Each row is followed by its class.
-0.267, -0.097, -0.414, -0.861, 0.260, -0.863, -0.273, 0.359, -0.272, -0.290, -2.322, 0.436, -1.193, -0.253, 1.190, -0.585, 0.653, 3.430, 0.602, 1.481  T
0.205, 0.940, 1.694, -1.713, 0.330, -0.048, -0.144, -0.105, 0.512, -0.439, 0.370, -0.959, 3.677, 0.389, -0.024, -0.307, 0.032, 0.249, 0.404, 0.491  N
0.416, 0.038, -0.150, -0.255, -0.481, -0.689, 0.716, -0.431, -1.107, 0.493, -1.534, 0.770, 0.533, -0.452, 0.350, 0.493, 0.164, 1.155, 1.033, -0.053  T
0.117, 0.221, 0.149, 0.597, 0.451, -0.449, 0.291, 0.328, -0.433, -0.519, -2.059, 1.097, 0.131, -0.194, -0.186, 0.381, 0.284, 2.386, -1.182, 2.470  T
0.596, -0.065, 0.641, -0.500, 1.477, -0.139, 0.266, 0.145, -0.592, 0.199, -0.956, 0.436, 2.146, -0.805, -0.454, 0.246, 0.333, 0.489, 0.061, 2.400  P
0.365, -0.110, -0.309, -0.296, -0.324, -0.894, 0.292, 0.361, -0.031, 1.036, -1.777, 0.867, 0.181, -0.607, -0.501, -0.143, 0.578, 2.285, -0.302, 0.534  Y
-0.277, 0.552, 0.129, -0.464, 0.104, -0.754, 0.075, 0.255, -0.273, -0.072, -2.035, 0.670, 3.637, 0.305, -0.411, 0.097, 0.228, 2.005, 0.557, 1.367  N
-0.239, 0.496, -0.014, -0.456, 0.138, 0.117, 0.260, -0.078, -0.717, 0.377, -2.285, 0.734, 3.855, 0.416, 0.413, 0.297, 0.073, 1.947, 0.247, 0.577  P
-0.132, 0.017, -0.035, 1.370, 0.657, -0.339, -0.199, 0.135, 0.049, -0.122, -1.690, -0.213, 0.024, 0.408, -0.580, 0.406, 1.145, 1.192, 0.373, 1.582  P
0.373, -0.217, -0.749, 0.437, -0.520, -1.145, -0.254, 0.184, -0.288, 0.134, -0.806, 0.926, 2.173, 0.391, -0.485, 0.174, 0.400, 1.278, -0.224, 0.635  Y
0.085, 0.239, 0.028, -0.221, 0.441, -1.186, -0.485, -0.490, -0.091, -3.441, -0.202, 0.289, 1.881, 0.485, -0.826, -0.746, 0.159, -2.392, -0.322, 0.046  N
0.469, 3.796, 0.728, -0.614, -0.062, 1.173, -0.001, 0.499, -0.037, -0.262, -1.220, -0.220, 2.983, -0.908, -0.896, 0.145, -0.270, 0.124, 0.358, 0.331  N
0.214, -0.157, 0.495, -0.746, 0.675, -0.464, 0.238, 0.050, -0.062, 0.061, -1.752, 0.351, 0.763, 0.360, 0.202, 0.320, -0.685, 1.129, -0.116, 0.211  N
0.336, 0.030, 0.388, -0.543, -0.778, 0.423, 0.319, 0.030, -1.303, 0.313, -0.798, 0.075, 6.451, -0.762, -1.045, -0.253, -1.374, -0.576, 0.025, -1.945  G
0.298, 0.236, 0.106, -0.341, 0.482, 0.254, 0.544, 0.721, -0.603, -0.268, -1.409, 0.450, 2.085, -0.215, -2.628, 0.311, 0.282, 0.457, -0.235, 1.338  N
-0.395, -0.283, -0.138, -0.653, -0.461, -1.153, -0.356, -1.113, -0.201, 0.140, -0.795, -0.123, 2.548, -0.906, 0.158, -0.043, 0.330, 1.303, -0.741, 0.731  G
0.027, 0.774, 0.214, -0.139, 0.738, 0.233, 0.396, 0.284, -0.449, 1.470, -1.315, 0.019, 6.220, 0.047, -0.294, -0.224, 0.125, 0.186, -0.342, 1.736  N
0.182, 0.385, -0.186, 0.269, 0.132, 1.157, 0.436, -0.321, 0.875, -0.187, 1.483, -0.381, -2.311, 0.094, -1.145, -2.044, -0.222, -3.050, -0.786, -0.753  N
-0.361, -0.481, 0.675, -0.425, -0.838, -0.070, 0.073, -0.218, 0.070, -0.036, -0.901, 0.162, -6.892, -1.769, -0.469, -0.055, -0.117, 1.672, -0.201, -0.815  B
0.081, 0.696, 0.697, 0.645, -0.366, 0.480, 2.794, -0.073, 0.929, -0.575, -0.331, 0.144, 2.000, 0.563, -1.004, 0.147, 0.387, 0.118, -0.131, 1.659  N
-0.008, 0.575, 0.694, -0.658, -0.166, -0.454, -0.113, 0.103, -0.312, 0.212, -1.449, -0.166, 4.884, 0.494, -0.094, -0.949, -1.114, 1.443, -0.715, -0.675  N
-0.157, -1.255, 0.364, -0.696, 0.401, -0.213, 0.135, 0.213, -0.939, 0.224, -1.254, 0.078, 2.849, 1.021, 0.116, 0.008, -0.420, 1.139, -0.111, 0.309  N
-0.293, -0.044, 0.268, -0.494, 0.823, -0.467, -0.215, -0.438, -0.291, 0.216, -0.895, 1.282, 2.702, -0.039, 0.388, -1.128, -0.075, 0.877, 0.305, 0.064  P
-0.254, 0.331, -0.184, 0.560, -0.226, -0.950, -0.592, -1.438, 0.206, 0.003, 0.229, 0.471, 1.267, 0.334, -0.473, -0.193, -0.269, -1.096, 0.332, 0.347  N
-0.750, 0.095, 0.410, -1.384, 0.182, 0.291, 0.895, -1.009, -0.327, -0.206, -2.057, 0.167, -4.642, -0.718, -0.305, -0.323, -0.426, 1.793, 0.597, -0.063  G
0.327, -0.350, -0.409, -0.217, -0.106, 0.662, -0.310, -0.132, 0.242, 1.499, -1.047, -0.149, 2.589, -0.278, -0.634, -0.738, 0.219, 0.418, -0.061, -0.021  N
0.125, 0.017, 0.518, 0.032, -0.912, -0.236, 0.086, -0.409, -0.584, 0.216, -0.835, 0.434, 1.987, -1.170, -0.305, -0.364, 0.129, 1.406, -0.197, 0.075  L
0.269, -0.441, -0.129, -0.865, 0.111, -0.149, -0.395, -0.289, -0.488, -0.552, -2.187, 0.439, 2.580, 0.110, -0.276, 0.117, -0.142, -0.052, -0.111, 0.202  P
-1.278, 0.079, 1.119, -0.080, 0.413, 1.163, -0.186, -1.968, -0.759, -0.397, -1.715, -0.098, 3.348, -0.252, 0.542, -0.290, 0.327, 0.584, 0.224, 1.228  N
